Below is a small trained network, with its code and all its weights. Each question gives an input and a class and asks what happens when units are switched off, that is, made to give their printed mean instead of their output.

import numpy as np


def w(rows, s, z=0):
    codes = np.array(rows[::2]) - 128.0
    scale = np.full(codes.shape[1], s)
    scale[-1] = z or s
    return codes * scale


def f(y):
    return np.maximum(y, 0)


def log_softmax(a):
    a = a - a.max(-1, keepdims=True)
    return a - np.log(np.exp(a).sum(-1, keepdims=True))


def net(x, mask):
    res = np.array(x, float).reshape(1, 8) / 4 @ E
    y = f(res @ A[0][:, :-1].T + A[0][:, -1])
    res = res + np.where(mask, y, B[0][:, -1]) @ B[0][:, :-1]
    return log_softmax(res[-1] @ U[:, :-1].T + U[:, -1])


A, B = {}, {}
E = w([
[136,116,150,207,167],'x0',
[140,104,254,118,91],'x1',
[157,107,110,72,32],'x2',
[115,77,118,158,150],'x3',
[87,71,111,94,190],'x4',
[105,88,99,140,141],'x5',
[37,130,141,154,56],'x6',
[153,124,105,108,124],'x7',
],0.0082)
A[0] = w([
[125,94,95,71,107,183],'n1',
[118,204,95,190,143,150],'n2',
[150,131,162,157,101,152],'n3',
[123,186,71,83,195,251],'n4',
[70,69,147,166,123,185],'n5',
[84,93,122,123,52,223],'n6',
[97,159,181,87,139,219],'n7',
[74,132,103,125,109,117],'n8',
[145,109,106,130,100,127],'n9',
[160,163,147,105,132,79],'n10',
[124,145,134,146,128,67],'n11',
[112,95,65,59,83,120],'n12',
[128,103,116,66,49,76],'n13',
[181,96,140,117,157,71],'n14',
[237,166,136,255,84,149],'n15',
[139,229,126,170,153,224],'n16',
[72,42,132,108,123,158],'n17',
[43,143,179,112,170,161],'n18',
[73,71,92,192,148,171],'n19',
[73,56,125,156,139,102],'n20',
[89,156,247,129,137,214],'n21',
[106,145,176,104,148,170],'n22',
[82,156,85,150,189,111],'n23',
[204,141,125,101,177,151],'n24',
[131,81,159,114,125,119],'n25',
[161,99,98,82,65,161],'n26',
[197,79,93,49,164,142],'n27',
[71,169,97,127,173,134],'n28',
[159,107,132,102,99,165],'n29',
[153,116,100,155,50,199],'n30',
[154,114,133,48,205,161],'n31',
],0.012,0.0028)
B[0] = w([
[137,68,99,110,116,197],'n1',
[112,214,82,148,127,203],'n2',
[115,170,165,107,105,184],'n3',
[194,146,40,229,146,227],'n4',
[96,119,174,72,205,208],'n5',
[34,95,104,95,100,231],'n6',
[106,77,145,196,111,192],'n7',
[118,136,88,109,133,172],'n8',
[130,129,101,114,119,157],'n9',
[169,104,153,129,139,161],'n10',
[132,131,134,114,127,138],'n11',
[99,69,48,108,95,215],'n12',
[81,91,106,96,73,217],'n13',
[152,118,130,101,108,166],'n14',
[184,253,185,10,57,247],'n15',
[134,194,119,184,99,220],'n16',
[110,83,153,88,188,203],'n17',
[90,90,142,177,163,200],'n18',
[86,150,139,68,235,214],'n19',
[89,107,160,73,209,192],'n20',
[68,106,238,201,119,254],'n21',
[107,99,152,182,121,175],'n22',
[104,182,76,178,183,194],'n23',
[235,131,149,152,119,205],'n24',
[107,112,133,125,118,168],'n25',
[121,107,93,84,72,218],'n26',
[251,56,133,123,162,221],'n27',
[105,163,84,185,148,184],'n28',
[132,119,136,112,104,181],'n29',
[97,175,106,83,75,215],'n30',
[215,55,156,159,152,211],'n31',
],0.019,0.0078)
U = w([
[145,237,200,90,66,237],'0',
[145,218,39,174,178,87],'1',
[83,135,138,60,250,122],'2',
[90,110,253,167,75,229],'3',
[242,58,99,137,130,2],'4',
[102,53,51,84,66,64],'5',
],0.0068,0.00033)

Each question gives the input, the list of numbers given to net, and the class t.
The units are the neurons (one row each of A and B). Each row of codes is followed by its name. A weight is (code - 128) times the scale printed after its matrix; where a second scale follows, it is the last column's (A, B and U).
mask holds one flag per neuron, in row order. A switched-off neuron (its flag False) gives its mean, the last column of its row in B, instead of its output. The means were averaged over made-up inputs and are rounded, as every weight is.
A unit's drop is (log p(t) with every unit on - log p(t) with that unit switched off) / (log p(t) with every unit on - log p(t) with every unit switched off).
The circuit of an input: a set's keep is (log p(t) with only the set's units on - log p(t) with every unit switched off) / (log p(t) with every unit on - log p(t) with every unit switched off). Starting from the 12 units with the biggest drops (on a tie, the unit counted first), units are removed one at a time, each time the one whose removal leaves the highest keep (on an exact tie, the one counted first), for as long as the keep stays at least 0.8.
circuit, biggest first: the units of the circuit, biggest drop first
unit that matters most: the unit with the biggest drop
k most important neurons: the k neurons with the biggest drops, biggest first
drop when u is switched off: that unit's drop, to one decimal
input [0,-5,-6,6,-2,8,-7,7], class 1: unit that matters most => n23
input [-3,-3,-5,-7,0,-1,-6,-3], class 1: 4 most important neurons => n16, n4, n23, n2
input [7,-8,8,3,4,1,-4,-7], class 4: 2 most important neurons => n27, n16
input [-4,3,2,-6,-4,3,1,-4], class 5: 4 most important neurons => n13, n26, n6, n15
input [-2,-8,-6,2,2,3,7,-2], class 1: 4 most important neurons => n4, n23, n28, n2
input [3,6,5,2,5,1,8,7], class 2: 2 most important neurons => n5, n17
input [5,5,2,-7,2,-1,-8,-7], class 3: 2 most important neurons => n21, n4
input [-8,6,-8,7,5,5,-5,2], class 4: 2 most important neurons => n31, n27
input [6,5,-7,5,-3,5,-1,1], class 2: 2 most important neurons => n19, n5
input [5,6,1,-1,7,2,3,5], class 2: 3 most important neurons => n5, n20, n17
input [5,6,0,-3,-5,-1,2,7], class 0: drop when n15 is switched off => 2.2
input [6,4,-2,1,-6,0,-4,-3], class 0: drop when n15 is switched off => 0.4
input [6,7,0,7,-4,7,-7,2], class 0: drop when n15 is switched off => 0.5
input [2,2,7,-1,-4,5,8,-8], class 5: circuit, biggest first => n6
